Below are the code and all the weights of a small trained network. Each question names an input and a target symbol and asks about switching units off, where a switched-off unit gives its printed mean instead of its output.

import numpy as np


def w(rows, s, z=0):
    codes = np.array(rows[::2]) - 128.0
    scale = np.full(codes.shape[1], s)
    scale[-1] = z or s
    return codes * scale


def f(y):
    return y / 2 * (1 + np.tanh(0.7978845608 * (y + 0.044715 * y**3)))


def softmax(a):
    e = np.exp(a - a.max(-1, keepdims=True))
    return e / e.sum(-1, keepdims=True)


def log_softmax(a):
    a = a - a.max(-1, keepdims=True)
    return a - np.log(np.exp(a).sum(-1, keepdims=True))


def net(x, mask):
    ids = ['αζηλπστφψ'.index(c) for c in x.split()]
    T = len(ids)
    res = E[ids] + P[:T]
    u = 0
    for l in range(2):
        q, k, v = (res @ M[l].T for M in (Q, K, V))
        z = softmax(np.where(np.tri(T) > 0, q @ k.T / 2**0.5, -1e9)) @ v
        res = res + np.where(mask[u], z, O[l][:, -1]) @ O[l][:, :-1]
        u += 1
        y = f(res @ A[l][:, :-1].T + A[l][:, -1])
        res = res + np.where(mask[u : u + 12], y, B[l][:, -1]) @ B[l][:, :-1]
        u += 12
    return log_softmax(res[-1] @ U[:, :-1].T + U[:, -1])


Q, K, V, O, A, B = {}, {}, {}, {}, {}, {}
E = w([
[160,147,3,47,106,73,93,105,131,140,164,129],'α',
[124,133,154,80,155,117,81,141,70,75,180,135],'ζ',
[169,171,190,120,121,82,125,136,103,165,146,99],'η',
[117,80,89,123,149,33,77,246,154,207,125,91],'λ',
[96,73,74,139,79,40,162,112,106,71,177,183],'π',
[205,159,128,181,99,155,132,111,151,195,179,90],'σ',
[100,99,139,82,30,124,13,102,179,172,132,84],'τ',
[155,135,186,253,2,30,112,127,161,69,162,124],'φ',
[62,37,97,186,25,86,35,68,84,159,135,87],'ψ',
],0.0074)
P = w([
[223,116,73,88,86,174,210,231,62,52,3,22],'0',
[211,109,78,87,117,206,159,202,90,76,67,94],'1',
[173,136,89,82,124,218,163,205,115,73,76,115],'2',
[193,88,99,100,131,139,128,164,135,83,79,114],'3',
[173,99,116,102,125,132,126,148,144,94,100,106],'4',
[166,104,113,99,127,131,121,137,147,106,116,125],'5',
[146,98,128,110,119,133,110,133,148,123,130,130],'6',
[141,107,136,120,122,140,111,128,150,132,146,146],'7',
[119,107,147,119,122,133,106,114,161,138,158,149],'8',
[111,113,153,128,110,135,106,114,156,160,170,164],'9',
[103,118,156,124,113,133,100,102,154,161,198,171],'10',
[62,127,162,148,108,158,88,108,162,174,199,183],'11',
[63,152,172,135,118,119,109,97,163,179,209,178],'12',
[59,126,169,144,117,94,97,72,179,195,229,150],'13',
],0.0056)
Q[0] = w([
[151,87,109,175,42,7,80,135,160,84,188,147],'0.h0',
[102,92,112,51,49,114,27,123,173,169,109,93],'0.h0',
],0.022)
K[0] = w([
[47,124,109,64,155,119,51,55,131,152,248,221],'0.h0',
[26,153,209,244,72,81,145,97,146,202,189,134],'0.h0',
],0.018)
V[0] = w([
[113,162,167,44,116,167,31,75,120,167,75,39],'0.h0',
[51,38,6,144,122,183,159,39,104,116,109,110],'0.h0',
],0.013)
O[0] = w([
[163,254,119,138,140,91,44,149,138,106,135,132,254],'0.h0',
[157,143,210,102,85,106,135,180,123,151,75,250,131],'0.h0',
],0.007,0.00089)
A[0] = w([
[122,222,121,96,203,166,184,195,132,128,141,143,64],'0.n0',
[41,145,145,115,133,174,137,56,191,159,43,103,41],'0.n1',
[100,75,157,139,184,162,211,90,113,149,77,145,3],'0.n2',
[111,146,150,172,156,140,174,180,123,111,42,79,35],'0.n3',
[93,162,148,197,161,153,148,71,88,57,100,84,71],'0.n4',
[126,163,198,121,176,158,175,122,149,132,59,208,11],'0.n5',
[78,144,160,80,105,179,157,163,233,134,44,135,71],'0.n6',
[98,168,228,111,184,104,161,32,131,143,108,91,76],'0.n7',
[126,150,103,215,169,134,105,168,97,97,116,143,91],'0.n8',
[156,164,156,68,197,192,171,149,131,155,81,148,87],'0.n9',
[147,146,127,173,179,178,212,78,93,97,120,164,135],'0.n10',
[149,74,255,136,194,229,127,53,136,117,77,157,47],'0.n11',
],0.0091,0.0039)
B[0] = w([
[150,222,121,219,138,138,97,164,48,134,107,186,79],'0.n0',
[138,137,126,132,64,145,27,106,133,150,66,139,6],'0.n1',
[152,210,69,190,147,115,59,171,126,91,137,123,120],'0.n2',
[137,136,124,59,153,192,135,108,121,75,96,169,50],'0.n3',
[82,99,2,195,197,177,96,91,161,72,123,95,82],'0.n4',
[117,86,87,125,166,142,115,52,115,147,141,35,85],'0.n5',
[152,42,107,218,143,96,95,108,89,151,83,182,66],'0.n6',
[165,103,52,161,96,132,162,200,77,123,158,102,40],'0.n7',
[63,163,179,35,102,123,90,53,185,135,43,68,107],'0.n8',
[58,143,117,183,18,119,147,220,67,137,119,186,45],'0.n9',
[85,60,200,97,119,39,136,34,113,213,42,51,76],'0.n10',
[109,214,152,25,153,146,156,111,199,99,186,63,60],'0.n11',
],0.0084,0.0011)
Q[1] = w([
[150,162,152,200,101,178,196,69,86,59,110,129],'1.h0',
[130,173,113,115,172,249,156,160,58,142,96,122],'1.h0',
],0.02)
K[1] = w([
[146,125,32,29,137,108,158,130,61,50,41,152],'1.h0',
[234,130,119,150,82,140,182,201,109,89,8,7],'1.h0',
],0.015)
V[1] = w([
[81,87,199,109,140,134,71,140,56,7,138,130],'1.h0',
[187,129,157,185,29,184,117,55,152,103,140,116],'1.h0',
],0.021)
O[1] = w([
[135,94,88,228,148,112,96,132,156,254,217,191,252],'1.h0',
[143,46,158,179,179,111,72,206,93,122,49,62,180],'1.h0',
],0.0071,0.0034)
A[1] = w([
[80,81,79,121,147,154,204,64,175,93,129,88,36],'1.n0',
[150,138,131,72,214,179,133,43,120,97,202,66,136],'1.n1',
[138,237,120,136,175,133,62,139,153,75,150,90,133],'1.n2',
[123,211,104,146,147,125,111,58,168,122,71,205,42],'1.n3',
[109,50,169,93,142,130,250,127,103,142,169,162,157],'1.n4',
[96,197,54,153,191,116,78,42,142,127,83,56,2],'1.n5',
[92,67,110,184,163,119,153,116,116,131,72,166,20],'1.n6',
[177,175,247,147,160,141,108,147,120,136,98,227,76],'1.n7',
[100,170,120,175,22,132,153,135,126,42,98,158,42],'1.n8',
[151,120,215,52,171,127,155,129,96,14,132,131,128],'1.n9',
[188,218,209,80,121,153,149,102,117,106,180,137,91],'1.n10',
[117,195,97,133,146,140,122,40,133,68,141,121,43],'1.n11',
],0.011,0.0054)
B[1] = w([
[124,102,163,110,173,120,39,196,167,172,114,127,162],'1.n0',
[123,160,35,95,110,105,184,49,121,144,93,65,233],'1.n1',
[129,208,154,157,171,220,123,137,176,103,97,136,254],'1.n2',
[69,101,118,101,96,155,170,211,204,169,118,6,131],'1.n3',
[128,59,180,105,144,202,167,164,171,71,123,164,252],'1.n4',
[156,21,136,171,127,124,175,14,85,74,74,238,142],'1.n5',
[119,206,157,68,109,123,133,66,131,107,130,122,160],'1.n6',
[92,107,39,89,101,91,150,92,110,167,63,151,226],'1.n7',
[210,76,201,173,254,140,69,71,26,89,154,98,140],'1.n8',
[112,174,172,215,45,121,193,160,76,137,169,84,209],'1.n9',
[120,91,153,27,156,41,52,75,117,117,161,134,206],'1.n10',
[113,98,103,182,117,123,98,219,126,187,80,188,158],'1.n11',
],0.009,0.0051)
U = w([
[187,144,163,114,133,81,110,95,57,107,151,130,66],'α',
[184,175,66,192,149,132,137,122,123,196,226,131,252],'ζ',
[141,131,66,149,145,131,177,67,102,108,84,111,15],'η',
[86,169,81,24,114,97,173,80,151,128,125,72,180],'λ',
[139,76,160,115,100,157,192,159,142,96,122,188,150],'π',
[104,155,116,150,63,121,194,163,94,119,88,68,85],'σ',
[151,211,161,129,149,144,60,198,161,108,65,145,128],'τ',
[130,15,110,158,225,122,102,196,127,147,88,3,139],'φ',
[122,111,107,134,72,62,97,171,72,184,43,182,75],'ψ',
],0.004,0.002)

Each question gives the input, a string of symbols that net reads in full, and the target symbol t.
The units are the heads (2 rows each of Q, K, V and O) and the neurons (one row each of A and B). Each row of codes is followed by its name. A weight is (code - 128) times the scale printed after its matrix; where a second scale follows, it is the last column's (O, A, B and U).
mask holds one flag per unit, layer by layer, with each layer's heads first. A switched-off unit (its flag False) gives its mean, the last column of its rows in O or B, instead of its output. The means were averaged over made-up inputs and are rounded, as every weight is.
A unit's drop is (log p(t) with every unit on - log p(t) with that unit switched off) / (log p(t) with every unit on - log p(t) with every unit switched off).
The circuit of an input: a set's keep is (log p(t) with only the set's units on - log p(t) with every unit switched off) / (log p(t) with every unit on - log p(t) with every unit switched off). Starting from the 12 units with the biggest drops (on a tie, the unit counted first), units are removed one at a time, each time the one whose removal leaves the highest keep (on an exact tie, the one counted first), for as long as the keep stays at least 0.8.
circuit, biggest first: the units of the circuit, biggest drop first
unit that matters most: the unit with the biggest drop
top k neurons: the k neurons with the biggest drops, biggest first
k most important neurons of layer l: the k neurons of layer l with the biggest drops, biggest first
drop when u is switched off: that unit's drop, to one decimal
input σ ζ φ φ π φ α π ζ φ λ λ φ λ, target φ: unit that matters most	0.h0
input π π ζ, target π: top 2 neurons	(1.n4 0.n9)
input λ λ φ φ ζ λ ζ λ φ ζ α, target φ: circuit, biggest first	(1.h0 0.h0)
input σ ζ η, target σ: circuit, biggest first	(1.h0 1.n9)
input ζ π α π φ α ζ ψ ζ τ, target ψ: circuit, biggest first	(0.h0 1.n7 0.n6)
input α ζ τ φ η π λ, target π: 2 most important neurons of layer 0	(0.n8 0.n6)
input ζ σ ζ ζ τ τ σ, target τ: circuit, biggest first	(0.h0 1.n2 1.h0)
input σ ζ λ α ζ ζ ζ π α, target π: circuit, biggest first	(0.h0 1.n4)
input σ τ ζ λ τ λ, target τ: circuit, biggest first	(0.h0 1.n2)
input ζ η ζ α λ λ σ, target λ: circuit, biggest first	(1.h0 1.n1 1.n10)
input τ λ φ α ζ φ ζ τ ζ λ λ η, target λ: circuit, biggest first	(1.h0 1.n1 0.h0)
input τ λ λ, target τ: 2 most important neurons of layer 1	(1.n2 1.n1)
input λ φ σ, target λ: circuit, biggest first	(1.h0 1.n10)
input η σ ζ, target η: circuit, biggest first	(0.h0 1.n5 1.n1 0.n4)
input λ σ τ φ η ζ π ζ σ λ λ ζ, target λ: unit that matters most	1.n1
input φ ζ α ψ λ ζ π ζ σ φ α τ π, target π: 2 most important neurons of layer 1	(1.n4 1.n1)
input ζ ζ η α φ φ, target α: circuit, biggest first	(1.h0 1.n8 1.n10)
input α ζ ζ λ α ζ τ π λ η η ζ ψ α, target ψ: circuit, biggest first	(0.h0 1.n7 1.h0)
input ψ ζ ζ ζ, target ζ: circuit, biggest first	(1.h0 0.h0)
input λ τ ζ, target λ: circuit, biggest first	(1.h0)
input φ π φ φ ζ σ, target φ: circuit, biggest first	(0.h0 1.h0)
input τ α λ ψ λ λ φ ζ τ, target φ: drop when 0.n1 is switched off	0.1
input ζ ψ α λ, target ψ: drop when 1.n7 is switched off	0.2
input ψ ζ λ ζ φ ψ ζ ζ σ τ π σ λ, target σ: drop when 1.n9 is switched off	0.8
input ψ ζ λ ψ φ φ φ ζ λ τ ζ α, target τ: drop when 0.h0 is switched off	0.8
input ψ φ ζ, target ψ: 2 most important neurons of layer 0	(0.n0 0.n9)
input σ ζ α, target σ: unit that matters most	1.h0
input λ λ φ φ ζ, target φ: 2 most important neurons of layer 0	(0.n0 0.n3)
